Below are the code and all the weights of a small trained network. Each question names an input and a target symbol and asks about switching units off, where a switched-off unit gives its printed mean instead of its output.

import numpy as np


def w(rows, s, z=0):
    codes = np.array(rows[::2]) - 128.0
    scale = np.full(codes.shape[1], s)
    scale[-1] = z or s
    return codes * scale


def norm(h):
    return h / np.sqrt((h * h).mean(-1, keepdims=True) + 1e-5)


def f(y):
    return np.maximum(y, 0)


def softmax(a):
    e = np.exp(a - a.max(-1, keepdims=True))
    return e / e.sum(-1, keepdims=True)


def log_softmax(a):
    a = a - a.max(-1, keepdims=True)
    return a - np.log(np.exp(a).sum(-1, keepdims=True))


def net(x, mask):
    ids = ['ΔΘΛΞΨΩβγεημπστ'.index(c) for c in x.split()]
    T = len(ids)
    res = E[ids] + P[:T]
    u = 0
    for l in range(3):
        q, k, v = (norm(res) @ M[l].T for M in (Q, K, V))
        z = softmax(np.where(np.tri(T) > 0, q @ k.T / 2**0.5, -1e9)) @ v
        res = res + np.where(mask[u], z, O[l][:, -1]) @ O[l][:, :-1]
        u += 1
        y = f(norm(res) @ A[l][:, :-1].T + A[l][:, -1])
        res = res + np.where(mask[u : u + 12], y, B[l][:, -1]) @ B[l][:, :-1]
        u += 12
    return log_softmax(norm(res)[-1] @ U[:, :-1].T + U[:, -1])


Q, K, V, O, A, B = {}, {}, {}, {}, {}, {}
E = w([
[61,72,118,148],'Δ',
[115,135,104,125],'Θ',
[130,189,140,252],'Λ',
[129,139,77,128],'Ξ',
[102,168,105,126],'Ψ',
[150,118,111,87],'Ω',
[135,209,148,123],'β',
[99,121,105,56],'γ',
[150,54,214,144],'ε',
[87,122,111,124],'η',
[135,112,138,135],'μ',
[101,96,86,78],'π',
[91,165,111,167],'σ',
[134,65,180,121],'τ',
],0.022)
P = w([
[253,130,23,219],'0',
[246,125,42,202],'1',
[232,112,54,186],'2',
[209,100,60,173],'3',
[198,104,76,154],'4',
[170,101,94,141],'5',
[145,99,112,129],'6',
[122,81,132,120],'7',
[83,75,166,94],'8',
[78,63,175,99],'9',
[79,67,166,106],'10',
],0.0057)
Q[0] = w([
[88,172,152,98],'L0H1',
[92,54,3,70],'L0H1',
],0.0058)
K[0] = w([
[64,197,2,160],'L0H1',
[140,105,40,98],'L0H1',
],0.0096)
V[0] = w([
[216,125,31,253],'L0H1',
[122,72,246,92],'L0H1',
],0.002)
O[0] = w([
[124,7,113,226,251],'L0H1',
[144,45,144,255,33],'L0H1',
],0.0076,0.0023)
A[0] = w([
[84,138,123,197,99],'L0N1',
[205,76,14,61,27],'L0N2',
[99,202,105,136,19],'L0N3',
[109,153,79,148,127],'L0N4',
[99,160,141,41,114],'L0N5',
[91,43,133,255,221],'L0N6',
[155,113,191,114,26],'L0N7',
[164,212,234,179,237],'L0N8',
[161,67,213,114,254],'L0N9',
[170,62,135,72,71],'L0N10',
[138,135,94,187,24],'L0N11',
[49,147,139,145,249],'L0N12',
],0.0092,0.0023)
B[0] = w([
[115,172,197,78,166],'L0N1',
[106,167,109,123,255],'L0N2',
[157,69,182,71,155],'L0N3',
[201,103,176,167,188],'L0N4',
[167,115,70,155,167],'L0N5',
[199,184,83,143,253],'L0N6',
[163,50,144,158,139],'L0N7',
[75,36,31,131,174],'L0N8',
[254,189,69,68,181],'L0N9',
[186,216,157,126,172],'L0N10',
[181,109,111,75,164],'L0N11',
[179,221,131,107,187],'L0N12',
],0.0066,0.0068)
Q[1] = w([
[83,72,148,133],'L1H1',
[45,81,248,162],'L1H1',
],0.012)
K[1] = w([
[233,255,50,172],'L1H1',
[156,93,18,169],'L1H1',
],0.0079)
V[1] = w([
[52,6,89,149],'L1H1',
[95,160,109,198],'L1H1',
],0.011)
O[1] = w([
[120,65,48,136,1],'L1H1',
[88,200,57,255,111],'L1H1',
],0.0094,0.0096)
A[1] = w([
[138,39,155,178,157],'L1N1',
[70,161,157,121,154],'L1N2',
[80,215,60,102,198],'L1N3',
[42,128,157,84,155],'L1N4',
[115,116,189,190,131],'L1N5',
[167,171,130,87,251],'L1N6',
[168,134,119,92,128],'L1N7',
[159,9,130,247,100],'L1N8',
[112,126,121,178,141],'L1N9',
[108,123,58,141,36],'L1N10',
[53,205,78,140,218],'L1N11',
[117,132,173,204,190],'L1N12',
],0.011,0.0032)
B[1] = w([
[90,107,2,88,131],'L1N1',
[192,112,154,196,145],'L1N2',
[77,105,230,186,205],'L1N3',
[118,166,174,72,142],'L1N4',
[165,146,4,189,135],'L1N5',
[22,116,159,207,245],'L1N6',
[47,141,142,144,179],'L1N7',
[197,112,78,37,137],'L1N8',
[197,67,154,65,137],'L1N9',
[102,82,108,162,136],'L1N10',
[140,97,194,244,175],'L1N11',
[223,92,178,78,147],'L1N12',
],0.0065,0.012)
Q[2] = w([
[157,155,164,154],'L2H1',
[142,62,8,134],'L2H1',
],0.015)
K[2] = w([
[106,152,157,37],'L2H1',
[101,132,30,255],'L2H1',
],0.012)
V[2] = w([
[148,12,203,157],'L2H1',
[58,164,102,118],'L2H1',
],0.011)
O[2] = w([
[170,2,200,83,255],'L2H1',
[34,124,92,133,67],'L2H1',
],0.011,0.0022)
A[2] = w([
[150,53,87,151,112],'L2N1',
[24,177,155,161,99],'L2N2',
[117,200,121,71,162],'L2N3',
[161,175,55,131,177],'L2N4',
[247,201,79,140,193],'L2N5',
[87,110,199,162,102],'L2N6',
[170,118,200,97,212],'L2N7',
[93,40,19,109,36],'L2N8',
[170,153,154,152,2],'L2N9',
[67,127,113,218,156],'L2N10',
[140,51,150,93,47],'L2N11',
[179,53,58,156,48],'L2N12',
],0.011,0.0026)
B[2] = w([
[35,102,124,134,145],'L2N1',
[92,110,176,57,251],'L2N2',
[1,119,125,163,159],'L2N3',
[214,46,64,97,145],'L2N4',
[95,136,17,76,209],'L2N5',
[152,102,77,93,254],'L2N6',
[153,125,114,61,239],'L2N7',
[186,45,252,150,130],'L2N8',
[97,144,114,119,173],'L2N9',
[111,158,129,67,225],'L2N10',
[185,111,143,101,152],'L2N11',
[38,92,100,86,145],'L2N12',
],0.0067,0.0075)
U = w([
[174,65,118,99,109],'Δ',
[139,109,169,200,136],'Θ',
[159,114,122,214,253],'Λ',
[88,80,99,246,141],'Ξ',
[133,207,174,101,74],'Ψ',
[46,178,91,110,116],'Ω',
[139,54,130,170,43],'β',
[68,56,78,56,196],'γ',
[221,104,162,46,88],'ε',
[172,194,184,166,118],'η',
[152,147,89,160,107],'μ',
[112,53,134,168,113],'π',
[154,188,109,120,201],'σ',
[223,154,190,75,36],'τ',
],0.013,0.0068)

Each question gives the input, a string of symbols that net reads in full, and the target symbol t.
The units are the heads (2 rows each of Q, K, V and O) and the neurons (one row each of A and B). Each row of codes is followed by its name. A weight is (code - 128) times the scale printed after its matrix; where a second scale follows, it is the last column's (O, A, B and U).
mask holds one flag per unit, layer by layer, with each layer's heads first. A switched-off unit (its flag False) gives its mean, the last column of its rows in O or B, instead of its output. The means were averaged over made-up inputs and are rounded, as every weight is.
A unit's drop is (log p(t) with every unit on - log p(t) with that unit switched off) / (log p(t) with every unit on - log p(t) with every unit switched off).
The circuit of an input: a set's keep is (log p(t) with only the set's units on - log p(t) with every unit switched off) / (log p(t) with every unit on - log p(t) with every unit switched off). Starting from the 12 units with the biggest drops (on a tie, the unit counted first), units are removed one at a time, each time the one whose removal leaves the highest keep (on an exact tie, the one counted first), for as long as the keep stays at least 0.8.
circuit, biggest first: the units of the circuit, biggest drop first
unit that matters most: the unit with the biggest drop
top k neurons: the k neurons with the biggest drops, biggest first
top k neurons in layer l: the k neurons of layer l with the biggest drops, biggest first
input γ γ Ξ, target γ: circuit, biggest first => L0N12, L0N9
input Λ Ξ Ω μ Θ π ε Ω β β, target Ω: unit that matters most => L1H1
input μ π Ξ τ Ξ β, target ε: top 2 neurons in layer 0 => L0N8, L0N3
input ε β π π Λ β Θ ε Ξ, target ε: top 2 neurons in layer 0 => L0N9, L0N8
input Ξ Δ Θ σ σ Θ, target η: circuit, biggest first => L1H1, L0N1, L0N4
input π η η π Θ, target γ: top 2 neurons in layer 0 => L0N6, L0N4
input Ξ μ Λ Ψ Θ γ π β, target γ: circuit, biggest first => L0N8, L0N6
input Ξ Ω π β Θ, target Ω: circuit, biggest first => L2H1, L0N2
input π Ξ γ μ Ω Δ Δ, target Ω: top 3 neurons => L0N6, L1N11, L0N2
input τ Θ η Ξ π σ Θ ε π, target ε: circuit, biggest first => L2H1, L0N9, L2N11
input Θ Θ γ γ Λ Ξ γ π π π μ, target γ: top 2 neurons in layer 1 => L1N11, L1N3
input β Λ Ψ τ π μ τ β, target ε: top 3 neurons => L0N3, L0N8, L0N2
input β Δ Θ γ Ω Ξ, target Ω: top 3 neurons in layer 0 => L0N8, L0N2, L0N10
input Ω Ψ μ β Ξ Ψ ε Ω, target Ω: unit that matters most => L1H1
input μ μ τ μ η ε Ξ η, target ε: top 2 neurons => L0N2, L2N7
input Θ Θ ε Θ β Λ Θ Ω Δ, target Ω: top 2 neurons => L0N12, L0N8
input π Ξ Λ π β η τ Λ τ Θ, target ε: top 2 neurons => L0N9, L0N8
input Ω Θ Δ μ Ξ η τ Ω Θ π ε, target ε: top 2 neurons in layer 0 => L0N9, L0N10
input Ω Θ η Δ τ Δ, target ε: top 2 neurons in layer 0 => L0N2, L0N6
input Δ μ β Θ Ω Ω Ω Δ τ μ Ξ, target ε: top neuron => L0N2
input ε Δ σ γ Ξ Ξ, target γ: top 2 neurons => L0N6, L0N8
input π Ξ π μ, target γ: top 3 neurons => L0N12, L0N6, L1N3
input μ Ξ Λ Δ, target Λ: top 3 neurons in layer 0 => L0N6, L0N1, L0N12
